Each name stands for a flat space through zero: a line, a plane or more. A row that begins with a name and a colon came from that space; any other row is followed by the name of the space it lies nearest, among the names in its block.
fezi_per: [-22  61 -22  -2   3 -19  12 -60  -4   8 -51  15  11  22 -17 -17  17 -19
 -27 -14 -25  18  10  20 -18  15  17 -14 -22]
viz_patap: [-24 -19   4   4  -2  11 -19  10  -5  -9   9   1 -17   5  -8  11  15  13
  18   8  16  10  10  -2   6  -2 -10  11  -9]
fezi_per: [-19  27 -13  27  13 -19   8 -16  -7  27 -31 -12  -1   1 -28  46 -25  -9
 -10  -1 -36  -4 -40  13   9  -9  32 -12 -17]
kob_mif: [ 32 -22  15  -6 -10 -12  29  -4  25  13 -23 -14  -2 -19   1 -24  -9 -34
 -15 -34 -22  -5  -9   5  11  -4  13 -17   6]
kob_mif: [  1  19  -9  -9  -7   6  -8   0 -11 -12   6  19  11   5   1  15  -2  13
  16  24  10   1  -7   0  -4   2  15  17  -5]
kob_mif: [-21 -17 -13  31  20 -16  19 -28   7  22  -8 -14 -26  10  -6 -23  21 -20
 -21 -14 -19   3   9   8  -6   0 -15 -18 -11]
viz_patap: [ 23   5  38   3  -4  23 -10  67  18  -9  51 -28   1   2  60 -17 -31  54
   4  23  10 -31  -5 -18  -6  -9 -26   2  49]
nite_pafi: [ 16  -2 -12 -27   1  -6 -13  -4  -7 -14  -5  23  36 -26 -35  14   1 -23
   8  -9  16  12  45  -3  12 -11  12   5 -14]
kob_mif: [  2   3  12 -14 -12  -6  -4 -23  -2   7 -20   6   8  -1 -21   5   3 -13
   5 -16  -4 -16  -6 -10  20   0   6   0   4]
nite_pafi: [-21 -17   0  31   6   4   5  22  15   8  12 -23 -38  15  17  -5   3  18
   3  17  -7   8 -14   7  -8  -6  -4   0   0]
fezi_per: [  1  33  -6  20  22   0   2  10 -10   0  19  -5  15  -2  22  13 -24  23
 -12  17  -9  -9   2   9 -12  -6  -1  -4  -7]
fezi_per: [ -8  35 -12  -9  -5  -1  -8   2  -6 -11 -13  17  15   4  -5  14  -7   3
   2  15  -8   3   7  15 -14   0  22   4  -3]
viz_patap: [ 13 -28  14   6   3   2   7   1   7   2  18  -7  -6 -10  13 -16   4  -1
   3  -7   5 -14  10  -6  11  -6 -16   0   1]
viz_patap: [  29 -104   -6    1    2  -10   12   29  -10    7   27   16   -7  -39
  -13    9   -2  -59    5  -12  -12  -54    6    3    0   -7  -10  -10
   36]
kob_mif: [  6 -18  18 -30 -15  13 -21   5 -20 -23 -12  22  17 -27 -15  27  -2 -15
  15 -22  11  -3  15   9  16   5   5   7 -13]
viz_patap: [  5   7  16 -10 -11  -6  -8   0  22   4   5  -3   7   7  -6 -23   7   7
  10   5   4 -20  24 -21  14 -16  -4   3  24]
nite_pafi: [ 29  10 -19  -4   7  -1  11  -4 -12  -4  23  13  23  -8   9   9 -13   5
   5  22  15   2 -16  -9  -3   2  10  13  -7]
nite_pafi: [-23  21 -16  22  13   2  13 -18 -28   4 -31  -1 -11   1   3  39 -15  -5
 -18 -10 -24  23 -47  36 -14  20  19  -9 -41]
nite_pafi: [ 15  -1 -19 -22  -2  -3  -6   7  -3 -12   0  18  23 -14 -22  10  -1 -16
   6   4  14  18  22  -2  -2  -4  14   6  -4]
nite_pafi: [-45  20 -10  18   3  -6 -20   4   8  11 -24 -16 -18  16 -42  39   0  13
  14  13  -6  30  -7   0  15 -17  22   4 -20]
nite_pafi: [-27  43   4 -37 -38  11 -28   8   8 -11 -26  13  -4  46  -7 -17  19  19
   8  14   8   7  -8 -15 -22  21   1   6  46]
fezi_per: [ 10  28 -18 -25   0   5  -5 -18   3 -15  -2   7  19   7 -10 -18  17   9
   1   1  38  55  22 -17  -1   8  -3  12 -23]
kob_mif: [-16 -18   9  15   9   4   3  -2 -12  13 -12 -20 -20   0   1  11  -3  -5
 -18 -28 -10   4 -27   5   1  14 -20 -17  -4]
kob_mif: [-21  35 -25   1  10  -1 -14 -21 -14 -17   3  26  14   7 -11  12  15  13
  13  27  13  20  35  12  -8  -5  13  17 -36]
viz_patap: [ 48 -40 -19  -7   7 -14  27 -15   8   1  10   9  17 -37 -18  -3   0 -37
   9  -7  15  18  13  -5  22 -15  20   9 -31]
kob_mif: [-26  -4 -10  31   3  -1  15 -16  -5  22  -4 -14 -39  31   9   6   7  11
  -2  13 -12   1 -62  -2  -7  15  -2   1  -1]
kob_mif: [-35  23 -16  16  21  -3 -13 -24 -13  -2  -2   5   0  11 -15   7  18   9
  -4   5   5  18  32   8  -4  -2 -10   1 -31]
viz_patap: [  5  17   1   6  -8  -9  11   2  30   3  14   0  -6  21  25 -47  10  12
   1  28 -11 -23  21  -2 -16 -12   3   2  28]
fezi_per: [ 15  -9 -11 -24 -13   5  -9   4  -4 -23   7  27  16 -14 -13  11   7  -5
  28  16  24  15  20   0   6  -6  21  23 -17]
nite_pafi: [-25 -30  53  12 -12  12   0   0  24  11   1 -32 -49  29  42 -70  32  13
 -18 -34 -13 -36  10  -6  -5  15 -61 -22  44]
kob_mif: [ 13 -23  14  -8 -12   1  -1  23  35 -10  10  -6  -6 -10   3 -30  10  -1
  15   4   8   5  43  -2  10 -23   4   6   6]
fezi_per: [  7 -21   1   5   5  -2  12 -14   3   3   7  -2  -8  -3   6 -20  13  -9
  -3  -9   5   0   6  -3   4   2 -12  -1  -7]
viz_patap: [-26   4   4   3  -4   7 -23  29   6  -1  15  -6 -13  25   5  -8   8  23
   3  19   4 -13  12 -12 -15  -1 -21  -1  38]
fezi_per: [  4  20  -9 -12   1   9  -5 -18 -15 -24  18  28  16   4  18 -15  17  14
   9  19  23   4  29   4 -12   8  -6  18 -18]
fezi_per: [ -6  27 -10   8   9  10  -8  24  -6  -6  19  -7   3  12  18  13 -15  33
  -1  27   9  14 -13  -2 -17   3  -2   6   3]
nite_pafi: [ -2   3  10  19  17   2  10 -27 -12  11  10 -13  -7   4  18  -6   3  14
 -10 -11   3  -7 -17  -7  10   8 -24  -3 -16]
viz_patap: [-36 -14 -12  -3   0  17 -30  19 -35 -14 -12  10 -10  -3 -28  61  -1   2
  13  -1  12  28 -19  12  -2  14   3   8 -21]
fezi_per: [ -3 -18  12   1 -10  -2  -1  11   0   0  -5   9  -5  -8   2   7  -5 -15
   5  -2 -23 -37   3  16  -2  -5   9  -5  17]
viz_patap: [ 33 -39 -25  11  23  -4  28  -7   2   0  26  -5   0 -25   5 -13   5 -16
  -4  -3  23  36   7  -3   5  -4  -4   5 -36]
viz_patap: [ -1  27  -1 -18  -9  -5 -17  19   7   4  -5  -1  19  11 -17   4 -11   5
  -3   8  -2 -10   4 -18  -5  -4   2  -6  40]
nite_pafi: [ 29 -10 -23   2  23   2  21 -15 -28 -10  16  14  20 -26  16   8  -8 -14
 -14  -7  13  18  -4  13 -10  14  -4   1 -36]
nite_pafi: [ 13  -9  29 -12 -15  -4   4  -2   4   0 -16   7   8 -15   9 -12  -8 -22
  -7 -26 -28 -46  12  14   4  -1   2 -14  21]
fezi_per: [ 22 -17  23 -20  -8   7 -19  28   1 -13  16   4  23 -27  -6  15 -16   2
  17  -4  13 -20  24 -11  22 -17  -1   6  11]
kob_mif: [-25   6  -2   5  18   4 -25   3 -15  -4  14   0   7   4 -10   7   9  13
  -6  -1  12   0  35  -6  -3  -1 -30  -5   0]
[ 24 -40  -9  20  14   5  16  32   4  -6  44  -4  -8 -19  28  -2 -10   5
   8  23   9  -2   3   6  -7 -12  -2   8  -6] : fezi_per
[  8   6  -4   6  -1 -16  25 -33   3  21 -25  -4  -4   3  -6  -6  -3 -23
 -15 -16 -23  -7 -33   3   4   7  13 -11  -3] : kob_mif
[ 11  10   8 -17  -8  -1  -8  -9   6   3  11   2  13  11  -4 -19   8  10
   6   4  18 -12   6 -31  11   0 -14   6  24] : nite_pafi
[ -6  -2  -6 -22 -21  14 -12  -1 -10 -28   8  35  -2  11  11 -10  24   6
  24  23  18   0  15   8 -17  13   4  23   1] : fezi_per
[ 14 -39  33  -8   4   1  -9 -20   1   8   6 -15   6 -24 -23  -3  10  -9
   9 -40  24  -7  21 -30  51 -12 -29   0 -13] : viz_patap
[  9 -24 -10  13   7   7  14  11  -8  -8  14   4 -11 -12  20   7  -4  -3
   3   8   1   9 -12  18 -10   4   5   6 -19] : viz_patap
[-27   7 -48   2  -4   6 -10  24 -11 -21  -3  26 -12  12 -13  35   6   4
  20  47   7  45  -7  26 -33   4  37  21 -21] : viz_patap
[ 12  -5   5   1   2   6  11  -4  -5  -2  13   1  -2   2  28 -19   1   4
  -8  -2   2 -12  -9   0 -10  12 -15  -1   7] : nite_pafi
[-23  26 -20  -8  -7  14 -18  -5 -12  -3  -3  -1 -10  31 -18  28  10  33
  21  26  37  53 -46 -25   3  16   5  25 -15] : fezi_per
[ 10 -27   4 -11   4  10   3   2 -12 -24   4  17   5 -23  20 -20  13 -20
 -12 -25   4   2  44  27 -16  12 -18  -7 -15] : nite_pafi
[  3  16 -19   5   5  -3  13 -12  -6  -3  -5  10   4   0   6   5  -3  -3
  -3  11  -6  13 -10  15 -12   5  18   4 -20] : kob_mif
[  4  -7 -19   3  17  -5  -3  -6  -2   3  14  -5   9  -7 -23  10   5   1
   5   4  25  30  13 -18  14 -10  -5   7 -22] : nite_pafi
[ -2  -6  10  -8 -13  -1  -5  -7  15  -6  -8   5  -3  -3 -12  -8  13  -3
  18   0   5   4  22  -1  16 -13  11  10 -10] : kob_mif
[-54  19   9  -2  -8   9 -17 -17 -10  -1 -51  -6 -25  23 -14   3  20  -3
 -18 -35 -15  26  -2  21 -12  25 -12 -17 -11] : nite_pafi
[ -9  10 -21  16  20 -19  12 -29   0  14  -1   2   2   9  -9 -18  14 -14
 -19   0 -12  -5  21   1 -10  -3  -8 -12  -3] : kob_mif
[-26  33   8 -16  -9  12 -19 -22 -12  -8 -14   6  -1  28   2 -13  21  19
  -3  -7  15  10   1  -9  -7  23 -21   3   3] : nite_pafi
[-19  20   4  12  -8  -6   0   4   2  11 -27  -5  -9   7 -10  30 -18   1
   3   6 -31 -12 -32  16   2  -6  31  -4   0] : nite_pafi
[  1  10  -7   9  20   1   2  11  -9   4   9 -11   8  -3  11   1 -13   4
 -24  -7  -3   5   1   3 -15   6 -17 -15   5] : kob_mif
[  7  22 -14   6   4   2  13  -9 -18   0   1   7   5   4  17  17 -15   8
  -4  14  -5   2 -41   8 -12  14  14   5 -11] : nite_pafi
[-17 -39   3  28  26 -10   6 -12  11  25  -6 -38 -25  -8 -26  -4  12 -15
 -17 -37   0  25  10 -10  24 -10 -27 -19 -22] : nite_pafi

Rows lie near named flat spaces through zero. A row that begins with a name and a colon came from that space; any other row is followed by the name of its block's space that it lies nearest.
koptav: [-15   5 -14   0 -11 -27  25  31 -25 -27  13 -50  15   3  -6 -13  14  36
  -6   1  28 -27 -20  -4  -9   3   1  27   6]
pemkeme: [  4  -7 -12  -9   2 -24  19  14   8 -27  10 -18 -15 -20   2  21  15  -5
  -1 -30  16 -19  22  19  16  -2  -1  -3  11]
balkef: [-18  14   9   3   5   1   1 -13  17  10 -17  11  27  22  19   5 -28 -14
   9   3 -12  -4  -2  -4 -29   5  16  -6  11]
balkef: [  9  10  -6   1  -3  12 -34   3 -20  14  -1  -5 -22  -2 -12  -4  23  15
 -17  26 -15   9 -24  -8  -4  -6  -1  12  -3]
disirupiz: [  7  17 -12  -1 -11  -5 -18  -2  22  12  -7 -14 -15  -6  -4  23   2  -3
 -18  20 -16 -20   0  -9 -26  -8   2  18  13]
pemkeme: [-10  -6   7   5  23   2  21 -10   8   4  -3 -11   5   1  21   6 -13   0
   0  -6 -14  -3  12  -7 -19   5  -5 -17  -3]
pemkeme: [-11   9 -11   9 -17  13   4 -17  12  15 -11  -7  16   0  21   3 -23   5
  -5  30 -21   8  -5 -10 -23   3 -12   1 -13]
disirupiz: [  7   1  12  -7   3   1 -25  18   1  -4  -3  25  34  10 -16 -18   0 -10
  27 -31  28   9  -3  -3  29  -3  27   2  14]
balkef: [-10  -5  -8  -2  27   0 -21  20 -22 -16  -2 -44  18  -4   3  -1  21  12
   7 -19  19   8  -3  -3   0   1  21  -2   4]
balkef: [  1  -6  32  -4 -41   4 -19  -9  13 -29  25  15  11 -17 -35  -4   3  -9
  15   2  27  -1  19 -18  89 -28   2  20  -5]
govelezaz: [  4 -44 -27   4  36  14  46   3  -7  19  -2  -6  42   9 -13 -29 -41 -12
  25 -31  29  23  16   5 -44  35 -19 -20 -25]
koptav: [-19 -26 -41   1 -14  21  31 -10 -21  -8   7 -13  34   1 -22 -17 -28  -8
  16   2  28  25   2  20 -12  29 -14  -5 -27]
koptav: [ -5  13 -12  -2 -12 -30 -11  -9   1   3 -10  -7   1 -11  13  21   6 -17
  -9  -8 -12   7  -9   1  27 -23 -22  10   0]
govelezaz: [-18   4  25   8  24  -8  -4   1 -27  10  -6 -18  24  28   5 -22  -4  14
   1   7  -1   4 -26 -24 -16  -4   4  10  -3]
koptav: [ 17  15 -16  11   8  27  18  23  -4  22  -4   1 -23 -17  49 -14  17  60
 -21  18 -47   5 -20 -10 -30  18 -18 -27  -9]
balkef: [  2  16  44  -8  -8  12 -45   5  30 -13   8  21  17   9 -36   2   0 -12
  17  -7  14 -28  14 -30  34 -19  48  17  36]
balkef: [  6  -7  13  -2  -7  21   8  -3   1 -13  13  24 -24  -4  -6  -4   7   5
   2   7   1  -1  12  13  14   9  10 -15  -2]
pemkeme: [ -8   2  20 -13   1 -30   1  10 -23 -21  14  20   2  27 -46 -12   9 -19
  10 -29  33 -21 -14  11  28  -8  18  21  26]
govelezaz: [ -9   8   0   3 -28   5   4  15 -12 -23   4  -2  17  -3  20 -17   9  30
   9  11  14   8 -12   7  23   4  11  -1  -8]
disirupiz: [  4  -6  -9   1  -3  -5  35   9 -13  -2   5   9 -14   7   5 -14   0  15
  -4   3   4  -4  -8  19 -21  18  -9  -6  -6]
govelezaz: [-13  -5  -1  -3  -7  14  10  -5  15 -20  15 -14  15  -8 -19   8 -12  -4
   8  -5  12 -16  22  -8  10   4  10   0   7]
govelezaz: [ -2  41   3   5 -18  15 -31 -21   4  40 -17  56   3   2  19   0  -4  -2
 -11  12 -65  24 -39 -22  32 -18 -24  -9   4]
koptav: [-21  -1  17  -5  21  24  -3 -23  -1  -8  10  15   2  14 -30   7 -11 -25
   8 -12  -8  -8  11  -4   6   5  20 -15  17]
pemkeme: [ 10 -14  -7   0  16  26  -1  32 -17  -4   8 -10  24  -2 -14 -33   7  30
  16 -14  25   9  -4  -9  -6  20  16  -7  -4]
pemkeme: [ -5  -7 -22  -4 -21 -23  12   5   0 -27   1 -24   0 -15  12  16   7  -6
   2  -6  25   2  11  28  13  -1  -3   5  -7]
govelezaz: [-20  12   7 -10  -4  21 -10 -15  -8 -17   4  45   4  14 -20   4  -2 -27
  16 -20  -3   5  -2  21  32   7  28 -20  22]
disirupiz: [ 12  12 -14  -4  -3  -8   9  14  -8  15  10  13 -16   1 -28  -8  10  11
 -16  -7 -13 -20 -22 -10  -2  -1 -19  13  15]
balkef: [ 15  16  26  -6  22 -10 -11  -5   8  32  -7  55 -22  33 -26  -3  -6 -25
  -6 -12 -22 -21 -15  -6 -22  -4   9   5  32]
balkef: [ -8   6   0   3   3   4  14   2 -18  -6  -8   5 -23  18  27  -4   8  16
  -7  22  -7   1 -13  30 -40  20  18 -14   0]
balkef: [  3 -17   1  -1  17  -6   1  -2 -11  -2   2  -5  -2  -6  -3  -1   5 -10
   5 -18  10  14   8   5  16  -3  -9  -7 -10]
koptav: [-16   8 -18  -5   5  19   0 -10  -2   1   4   0   8   4 -23   9  -9 -11
  -1  -6 -12  -7  -3  -1 -12  11   7  -6  15]
govelezaz: [  9 -12 -26  -1   5   7  15   9   7  -9  -2 -14 -16 -18  21  13   7   5
  -1  -4   5   4  20  26 -22  17   3 -19  -7]
pemkeme: [-25  29  16  -1 -36 -26 -15 -23  -1 -12  -8  14   2  18   6  15  -3 -19
  -5  21  -8  -6 -19   7  24 -22   6  21  11]
disirupiz: [ -1 -24  42   0   5  12  -9 -16   4 -14  16  14  10  -1 -27 -10  -8 -19
  20 -10  23   8  27 -15  50 -13   7  -2 -10]
govelezaz: [-35   3  42   5  19  -4 -14  -6 -37 -25  13 -41  11  17  -9 -10  17  16
  -2  11   6  -6 -15 -28  24 -17  17  13   1]
pemkeme: [-30  -1   3  -2   9 -16   0  -8 -24  -9  -1 -13  39  20 -17  -7 -12 -19
  14 -20  19   7 -14  -3  13  -5   3  10   3]
koptav: [ 29   7  18  -9  18 -22 -21  -7  41  24 -17  40 -32  13  -7  27  -5 -44
  -3 -16 -10 -22  19  10 -24 -12  16   3  30]
disirupiz: [-20  22  -7  -7 -23  -7  -6  -7  23 -11 -11  14  28  15  -1  17 -21 -25
  13  -6   5 -15   1  13  -6   1  27   6  26]
koptav: [ 21  -2  22   7  -1 -30  12   0  19   6  -8   2 -34 -14  50  11  11   9
 -14   9 -16  -2  13   2   5 -18 -22  -4 -15]
disirupiz: [  2   2 -14   4  -4  29 -10 -17  22  21 -10  -5  -3   2  -3  11 -20  -5
  -8  34 -18  -2   8  -5 -51  13   7   0  -2]
koptav: [-30   2  25  -2  27  -9 -30 -22 -19  -3  -7   4  39  11  -4   3  -4 -36
  19 -37  -2  28  -7 -16  56 -24   3  -8   4]
koptav: [-10  17 -41   1   8   6 -12   6 -15  22 -16  -7  31  -5  12  -1  -2   4
  -1 -18 -24  24 -30  -8  -3   4 -17  -9   1]
disirupiz: [ -5  -7  34   9  -3 -24  19  14 -44 -11  13  -9  -2  15   8 -39  18  37
  -4  13  16   5 -29 -10  26 -10 -16  15 -22]
govelezaz: [ 18  25 -21   9 -31   3  -3  19  17  21 -17   4   0 -14  46  -6   3  39
 -13  31 -26   5 -20  -6 -21   2 -13   2  -8]
pemkeme: [  7  -8 -23   5  -3   6  -2 -11   4  34  -6  -8  19  -1 -20  -8 -25  -9
  -5  13  -5  13  -7 -20 -23   1 -31  16 -17]
disirupiz: [ -5 -13  33   0 -27   1  19   1  -5 -17  13  31  23  37 -33 -37 -25  -3
  26  16  50  -9   0  10   0  12  26  19  -2]
balkef: [ -7   8  -8   7 -33  -4   5  -5  -4  -7  -5 -13  -5  -2  24   1   0  17
  -9  39  -2   5 -10  11 -10   1  -6  10 -16]
govelezaz: [ 15 -24   2  -7   9 -16  -1   8 -13 -19  12 -15 -35  -7 -21   6  24  -8
  -4  -6  31  -5  16  23   5  -2   5   8  -4]
govelezaz: [  4 -45 -34  12  30  36  36   2 -21  16   8 -37  25 -24   5 -27 -16  23
   7  -8   5  40  13 -14 -17  27 -43 -26 -50]
govelezaz: [  2  28  -1  -6 -46  34 -24  -1  27 -12  19  19 -11 -18 -33  12   7  11
  -8  24 -17 -28   3 -19  31  -7  17  12  25]
pemkeme: [ -1  19  16  -1   6  23 -17   0   5   0   0  20 -15  -1  10   5  13  11
  -4   3 -28  -6  -4  -7   8   0  19 -17  17]
koptav: [ 17   9  17  -3   6   7 -36  -5  16  17  -9  32 -12   2  -3   7   5 -16
   1  -2 -13   5   3  -6  10 -11  13  -3  11]
balkef: [  8  -6  15  -5  -8 -37  17  10 -17 -17  10  12 -26   9 -11  -7  18  -2
  -4  -8  23 -13  -7  21  19  -8  -5  15   3]
balkef: [ 14 -19  18 -10  35   8   9  26  15 -30  13  -2 -14  -6  -7   5  16   1
  17 -40  29 -25  40  15  -4  16  43 -24  23]
pemkeme: [ -1  10  14  -8  -7 -42 -15  15   4 -27   6 -18  -3 -13   0  18  26  -5
  -2 -25  16 -19   4  -4  50 -30   5  19  18]
koptav: [ 14  -3   8  -5   0  -6 -27   7  17   6  -7   6   9  10 -21   1  -5 -18
  10  -3  24  -7   8  -2 -11  -5  23  17  12]
disirupiz: [ 15 -19 -14  -2   7   7 -25  -6  22  -3  -6 -30 -16 -24   1  28   6 -18
  -2   7  13   7  35  10 -14  -2  10  -1  -9]
pemkeme: [ 15  -2  20   7   9   4 -20   8   8   5  -7 -11 -10 -15  34   0  17  21
  -4  11  -9  12   7 -14   8 -11   2  -7 -13]
disirupiz: [-21 -14  27  13   7   6  21 -23   4 -18 -10 -13   2   0  65   6 -11   5
   9  19  -4  22  23  16  -5   6   7 -31 -29]
disirupiz: [ -7   6  20   0 -13   6   3   3  -1   0   0  31  28  28 -12 -27 -18   1
  19   3  16  -3 -12  -3   0   7  20   6   8]
[-23  30  10  -9  -3  30 -26 -16  18 -21   8   5 -19  -1 -17  35  10 -10
  -8   8 -29 -32  10  -3   5  -2  42  -9  41] : govelezaz
[ -3  12  11   0  -5 -16  -8  14   4 -19  -1 -34 -17   0  18  13  20  21
 -12  20   6 -26   1   2 -20  -6  24  15  12] : govelezaz
[ 13  22  -2  -6 -11 -12 -18  10  20  10  -1   9  -8  -1 -16  11   6  -2
 -11  -1 -10 -27  -7 -14  -3 -13   4  20  26] : disirupiz
[-15  10 -10  -3 -33   6 -13 -14 -20 -10  -5  23   0  16  -9  -3  -1 -13
   4  22   8  17 -20  31   6   6  14   6  -2] : pemkeme
[  9 -28 -38  -3  17   4  18 -29  -7  35  -2  14 -13   5 -43   6 -28 -46
  -6  -8  -4  17   6  17 -36  15 -38  -1 -16] : pemkeme
[-16  -7 -22  -2  -9  -5  18  -9  -9 -10  -1  -8  14   5  -5   3 -14 -14
   6  -3  14   6   0  21  -9  11  -4   0  -6] : pemkeme
[  2  19  22   0   1 -33 -11  11 -38  -2  -1  26 -18  -2  26 -12  40  15
  -9 -21 -20  20 -39   0  70 -28 -23  -4  -2] : koptav
[ -4  -8  12   1  15  -7   1 -15  -6   6  -7  18   5   4  12   0  -6 -21
   8 -18  -5  22   2   5  22  -7 -11 -15 -10] : koptav
[-33 -12  55   6  11  14 -14 -13 -18 -36  18 -30  30   3  -4 -14   4  10
  18   4  21   7  13 -31  55 -17  22   0 -12] : koptav
[ -1  19 -23  -1 -12 -22  12   9 -11   6   1 -13 -18   0  -3   6  12  15
 -24  10 -17 -20 -26   1 -19  -2 -19  18  10] : disirupiz
[  1  -6  27  13   8   0 -37   2   1   6 -16 -24  39 -13  42 -12   3  13
  15   3   5  40   2 -32  38 -24  -3  -1 -29] : koptav
[ 20 -25 -10   7   4   3  12 -25  18  25 -10   6 -22 -17  20  12 -16 -20
  -7  12 -14  25  25  10 -15   1 -36 -14 -33] : balkef
[  5  12  27   2   0  -2  -7   1   5  14   2  19  -1  15 -10 -12  -3   7
  -4  10 -10 -15 -12 -23  -1  -9   3  12  10] : pemkeme
[-18  33   3  -4 -45  -2 -11 -32   7  -9  -8  39 -30  12  11  27   0 -21
 -13  35 -29  -6 -14  30   9  -7  11   2  14] : pemkeme
[-13  -3 -11   7  15   8   7 -24  34  12 -14 -32  17 -15  31  30 -27 -15
  -3   4 -24   1  28 -15 -30   0 -11 -14  -8] : koptav
[-28  12   4   1   9   4  20   0  -7 -11  -7   5  24  24  20  -5 -15   3
  12  -8  -3  -6  -9  12 -23  18  23 -17  14] : balkef
[ -2   3 -27   1  43  63 -21  10 -12  14  -5 -17  -3  -9   7   0  13  25
  -4   0 -31  15  -3  -7 -44  31  24 -38   6] : balkef
[ -4  25  16   5   0  50 -27  -5  17   0   9  -7 -19 -17   8  12  15  33
 -17  32 -46 -17   4 -35   1  -2  20 -13  14] : koptav
[  6  -4  -7   6  20  15  13   3 -13  16  -2   1 -10  -6  20 -10   5  19
  -7  -1 -23  15  -8  -3 -13  11 -17 -21 -13] : disirupiz
[ 25 -22 -12  -6  23  -9  -6  38   3 -22   7 -49 -23 -27   3  10  35  19
  -2 -18  33 -13  28  11 -13   5  18  -1   3] : balkef
[-34  28 -16   6  -6 -12  19 -23 -22   7   3 -25  -8  -2  13  16   3  12
 -33  18 -52  -9 -33 -18   1 -12 -41   6   0] : disirupiz
[ 21   5   9 -10  41  -2 -20  -7  16  20   7  20 -44 -16 -28  29  20 -27
 -18 -38 -38 -19  14 -19  20 -20 -13 -11  28] : pemkeme
[  2  28  -6  -6 -19  27 -15  30   3 -14  17  -4  -5  -5 -25  -6  22  40
  -8  12  -5 -35 -15 -18  -2   8  31  11  32] : balkef
[ -8  24 -26 -10  -8 -10 -34   1  -3   7   1 -10  16  -6 -42  17   7 -19
  -9 -18  -9 -11 -21 -20  23 -19  -6  26  27] : disirupiz
[  0  -7  21   5   5 -30  30   1 -19 -10   4   3 -19  -3  35  -8  15  13
  -6  -8  -4   8  -6  10  28 -11 -26  -9 -18] : koptav
